Here is a tiny trained network, its code and every weight. The questions are about switching its units off for an input and a class, where a switched-off unit gives its printed mean instead of its output.

import numpy as np


def w(rows, s, z=0):
    codes = np.array(rows[::2]) - 128.0
    scale = np.full(codes.shape[1], s)
    scale[-1] = z or s
    return codes * scale


def norm(h):
    return h / np.sqrt((h * h).mean(-1, keepdims=True) + 1e-5)


def f(y):
    return y / 2 * (1 + np.tanh(0.7978845608 * (y + 0.044715 * y**3)))


def log_softmax(a):
    a = a - a.max(-1, keepdims=True)
    return a - np.log(np.exp(a).sum(-1, keepdims=True))


def net(x, mask):
    res = np.array(x, float).reshape(1, 7) / 4 @ E
    u = 0
    for l in range(3):
        y = f(norm(res) @ A[l][:, :-1].T + A[l][:, -1])
        res = res + np.where(mask[u : u + 3], y, B[l][:, -1]) @ B[l][:, :-1]
        u += 3
    return log_softmax(norm(res)[-1] @ U[:, :-1].T + U[:, -1])


A, B = {}, {}
E = w([
[128,134,119,123,136,118],'x0',
[140,52,19,214,164,154],'x1',
[124,129,130,133,121,125],'x2',
[130,119,134,126,120,127],'x3',
[179,196,70,92,37,151],'x4',
[128,121,134,129,121,130],'x5',
[254,173,178,176,147,76],'x6',
],0.0083)
A[0] = w([
[105,170,144,118,108,133,31],'0.n1',
[84,125,150,122,157,161,164],'0.n2',
[176,130,109,254,125,106,2],'0.n3',
],0.0092,0.0052)
B[0] = w([
[163,88,115,139,86,63,108],'0.n1',
[95,83,118,107,123,27,254],'0.n2',
[166,60,127,2,188,83,240],'0.n3',
],0.0099,0.0024)
A[1] = w([
[154,116,237,90,163,50,99],'1.n1',
[112,102,18,76,81,187,76],'1.n2',
[2,152,170,17,70,121,7],'1.n3',
],0.0071,0.0012)
B[1] = w([
[87,156,154,135,178,219,253],'1.n1',
[126,162,93,141,126,247,196],'1.n2',
[208,74,123,94,185,99,252],'1.n3',
],0.012,0.0052)
A[2] = w([
[118,247,217,159,98,128,109],'2.n1',
[55,83,75,158,138,155,48],'2.n2',
[246,200,105,34,89,128,3],'2.n3',
],0.011,0.0037)
B[2] = w([
[28,226,146,250,92,101,228],'2.n1',
[142,219,168,178,57,2,198],'2.n2',
[182,19,107,135,10,65,254],'2.n3',
],0.011,0.0054)
U = w([
[114,47,154,74,250,102,189],'0',
[84,141,129,206,61,36,197],'1',
[204,49,98,61,67,142,135],'2',
[104,204,46,147,98,225,3],'3',
[68,218,202,172,168,207,80],'4',
],0.019,0.0037)

Each question gives the input, the list of numbers given to net, and the class t.
The units are the neurons (one row each of A and B). Each row of codes is followed by its name. A weight is (code - 128) times the scale printed after its matrix; where a second scale follows, it is the last column's (A, B and U).
mask holds one flag per neuron, layer by layer. A switched-off neuron (its flag False) gives its mean, the last column of its row in B, instead of its output. The means were averaged over made-up inputs and are rounded, as every weight is.
A unit's drop is (log p(t) with every unit on - log p(t) with that unit switched off) / (log p(t) with every unit on - log p(t) with every unit switched off).
The circuit of an input: a set's keep is (log p(t) with only the set's units on - log p(t) with every unit switched off) / (log p(t) with every unit on - log p(t) with every unit switched off). Starting from all 9 units, units are removed one at a time, each time the one whose removal leaves the highest keep (on an exact tie, the one counted first), for as long as the keep stays at least 0.8.
units of the circuit, in order: the units of the circuit, biggest drop first
top k neurons: the k neurons with the biggest drops, biggest first
k most important neurons of layer l: the k neurons of layer l with the biggest drops, biggest first
drop when u is switched off: that unit's drop, to one decimal
input [-8,8,-2,-6,-1,7,4], class 0: units of the circuit, in order => (0.n3)
input [6,-1,0,-6,7,8,-7], class 2: top 2 neurons => (1.n3; 1.n1)
input [7,0,8,2,0,6,-8], class 0: top 2 neurons => (1.n3; 2.n3)
input [-4,2,5,7,-5,5,3], class 0: top 2 neurons => (2.n1; 0.n3)
input [8,2,-4,-2,0,-4,8], class 0: 2 most important neurons of layer 0 => (0.n3; 0.n1)
input [-2,0,-2,-7,3,2,-3], class 2: top 4 neurons => (1.n3; 1.n1; 2.n1; 2.n3)
input [5,-7,2,4,0,-3,7], class 4: top 2 neurons => (1.n1; 1.n3)
input [-2,1,2,1,1,-6,-4], class 3: top 2 neurons => (1.n2; 2.n3)
input [3,1,0,8,6,-4,-1], class 3: top 3 neurons => (1.n2; 1.n3; 0.n3)
input [-8,-4,3,8,0,-8,0], class 0: top 2 neurons => (1.n3; 1.n1)
input [4,2,-5,-8,-3,-8,-8], class 1: top 2 neurons => (2.n2; 0.n3)
input [-4,7,-8,-3,-2,7,3], class 0: top 2 neurons => (0.n3; 2.n3)
input [5,6,-2,4,3,5,0], class 3: top 3 neurons => (1.n2; 1.n3; 2.n3)
input [4,-7,-2,3,-4,-1,4], class 4: most important neuron of layer 1 => (1.n1)
input [8,7,-6,-8,2,-6,5], class 2: 2 most important neurons of layer 0 => (0.n2; 0.n3)
input [7,1,-2,4,1,3,5], class 2: 2 most important neurons of layer 0 => (0.n3; 0.n2)
input [-3,-1,1,-1,-5,1,8], class 4: drop when 1.n3 is switched off => 0.2
input [-1,8,-8,-1,-2,-5,5], class 0: drop when 2.n3 is switched off => 0.2
input [2,-1,0,-6,-4,3,6], class 4: drop when 1.n3 is switched off => 0.1
input [-3,-2,7,-4,8,7,-7], class 2: units of the circuit, in order => (1.n3)
